Here is a tiny trained network, its code and every weight. The questions are about switching its units off for an input and a class, where a switched-off unit gives its printed mean instead of its output.

import numpy as np


def w(rows, s, z=0):
    codes = np.array(rows[::2]) - 128.0
    scale = np.full(codes.shape[1], s)
    scale[-1] = z or s
    return codes * scale


def norm(h):
    return h / np.sqrt((h * h).mean(-1, keepdims=True) + 1e-5)


def f(y):
    return np.maximum(y, 0)


def log_softmax(a):
    a = a - a.max(-1, keepdims=True)
    return a - np.log(np.exp(a).sum(-1, keepdims=True))


def net(x, mask):
    res = np.array(x, float).reshape(1, 5) / 4 @ E
    u = 0
    for l in range(2):
        y = f(norm(res) @ A[l][:, :-1].T + A[l][:, -1])
        res = res + np.where(mask[u : u + 9], y, B[l][:, -1]) @ B[l][:, :-1]
        u += 9
    return log_softmax(norm(res)[-1] @ U[:, :-1].T + U[:, -1])


A, B = {}, {}
E = w([
[193,169,155,253,88],'x0',
[76,124,139,118,13],'x1',
[245,159,162,27,129],'x2',
[104,224,245,104,177],'x3',
[132,134,129,124,137],'x4',
],0.0061)
A[0] = w([
[213,217,187,57,97,90],'L0N0',
[186,58,28,131,67,123],'L0N1',
[4,129,246,160,189,64],'L0N2',
[230,147,137,254,70,94],'L0N3',
[30,135,108,202,121,146],'L0N4',
[165,124,149,242,128,123],'L0N5',
[46,149,104,204,176,7],'L0N6',
[71,98,113,82,146,200],'L0N7',
[94,187,240,142,126,44],'L0N8',
],0.0091,0.002)
B[0] = w([
[172,110,78,136,92,235],'L0N0',
[89,189,79,130,173,231],'L0N1',
[126,77,15,150,64,241],'L0N2',
[13,53,130,90,112,255],'L0N3',
[221,139,99,95,129,231],'L0N4',
[86,134,166,21,71,224],'L0N5',
[181,91,124,134,56,201],'L0N6',
[107,128,254,119,127,199],'L0N7',
[94,202,122,32,234,216],'L0N8',
],0.008,0.0061)
A[1] = w([
[133,126,127,191,204,254],'L1N0',
[183,136,131,121,118,117],'L1N1',
[143,123,73,189,62,182],'L1N2',
[125,101,177,213,176,181],'L1N3',
[157,77,164,148,247,136],'L1N4',
[160,156,126,148,152,120],'L1N5',
[126,101,130,84,124,163],'L1N6',
[96,145,89,78,43,127],'L1N7',
[161,179,138,122,168,116],'L1N8',
],0.012,0.0026)
B[1] = w([
[108,254,179,140,161,137],'L1N0',
[178,120,123,112,63,144],'L1N1',
[180,190,121,92,139,173],'L1N2',
[167,185,101,206,150,128],'L1N3',
[141,18,224,192,143,147],'L1N4',
[137,134,59,174,126,134],'L1N5',
[118,134,173,215,93,188],'L1N6',
[164,128,152,210,196,253],'L1N7',
[95,199,62,228,131,147],'L1N8',
],0.0067,0.012)
U = w([
[103,174,2,103,184,192],'0',
[234,119,68,136,62,220],'1',
[97,35,195,87,88,76],'2',
[172,140,152,247,134,9],'3',
],0.0091,0.0012)

Each question gives the input, the list of numbers given to net, and the class t.
The units are the neurons (one row each of A and B). Each row of codes is followed by its name. A weight is (code - 128) times the scale printed after its matrix; where a second scale follows, it is the last column's (A, B and U).
mask holds one flag per neuron, layer by layer. A switched-off neuron (its flag False) gives its mean, the last column of its row in B, instead of its output. The means were averaged over made-up inputs and are rounded, as every weight is.
A unit's drop is (log p(t) with every unit on - log p(t) with that unit switched off) / (log p(t) with every unit on - log p(t) with every unit switched off).
The circuit of an input: a set's keep is (log p(t) with only the set's units on - log p(t) with every unit switched off) / (log p(t) with every unit on - log p(t) with every unit switched off). Starting from the 12 units with the biggest drops (on a tie, the unit counted first), units are removed one at a time, each time the one whose removal leaves the highest keep (on an exact tie, the one counted first), for as long as the keep stays at least 0.8.
units of the circuit, in order: the units of the circuit, biggest drop first
most important unit: the unit with the biggest drop
k most important neurons: the k neurons with the biggest drops, biggest first
top k neurons in layer l: the k neurons of layer l with the biggest drops, biggest first
input [-6,-4,-7,1,1], class 1: 4 most important neurons -> L0N2, L0N6, L0N3, L0N4
input [-8,-7,1,-7,-6], class 2: units of the circuit, in order -> L1N4, L0N7, L0N2
input [-5,-7,5,6,6], class 3: top 2 neurons in layer 1 -> L1N4, L1N8
input [-5,1,-1,-3,5], class 2: top 4 neurons in layer 0 -> L0N7, L0N2, L0N0, L0N8
input [8,3,-2,6,8], class 2: top 4 neurons in layer 0 -> L0N3, L0N5, L0N1, L0N8
input [7,-3,1,4,-8], class 2: units of the circuit, in order -> L0N3, L0N5
input [-3,5,-1,1,-8], class 3: units of the circuit, in order -> L0N3, L1N7
input [6,-2,-7,-2,-6], class 1: units of the circuit, in order -> L0N4, L0N6
input [4,-2,-1,-5,-7], class 0: units of the circuit, in order -> L0N1
input [0,-6,5,-3,3], class 3: top 4 neurons in layer 1 -> L1N4, L1N0, L1N8, L1N2
input [5,-5,4,5,-2], class 0: units of the circuit, in order -> L0N8, L1N7
input [3,2,-6,0,-5], class 1: units of the circuit, in order -> L0N4, L0N6
input [5,-3,1,5,2], class 0: 2 most important neurons -> L0N8, L0N7
input [4,0,1,3,0], class 2: units of the circuit, in order -> L0N3
input [7,-5,1,1,-2], class 2: units of the circuit, in order -> L0N3, L0N5
input [-7,-6,5,-3,8], class 2: top 3 neurons in layer 0 -> L0N4, L0N7, L0N8
input [-2,-7,-4,-4,-5], class 3: units of the circuit, in order -> L0N2, L1N4, L0N3
input [5,-2,6,-7,1], class 0: units of the circuit, in order -> L0N1, L0N3
input [-7,-5,-2,1,-6], class 2: 2 most important neurons -> L1N7, L0N7
input [0,5,-8,4,-4], class 1: most important unit -> L0N2
input [7,4,-7,3,-8], class 1: units of the circuit, in order -> L0N4, L1N2
input [0,6,-7,4,4], class 1: top 3 neurons in layer 0 -> L0N2, L0N4, L0N6
input [-4,7,-2,-2,-1], class 3: top 4 neurons in layer 0 -> L0N3, L0N5, L0N8, L0N4
input [4,-2,-8,-3,-1], class 1: 3 most important neurons -> L0N4, L0N6, L1N2
input [-3,2,3,-6,0], class 0: 2 most important neurons -> L0N1, L0N6
input [3,8,-8,1,-2], class 1: 2 most important neurons -> L0N4, L1N2
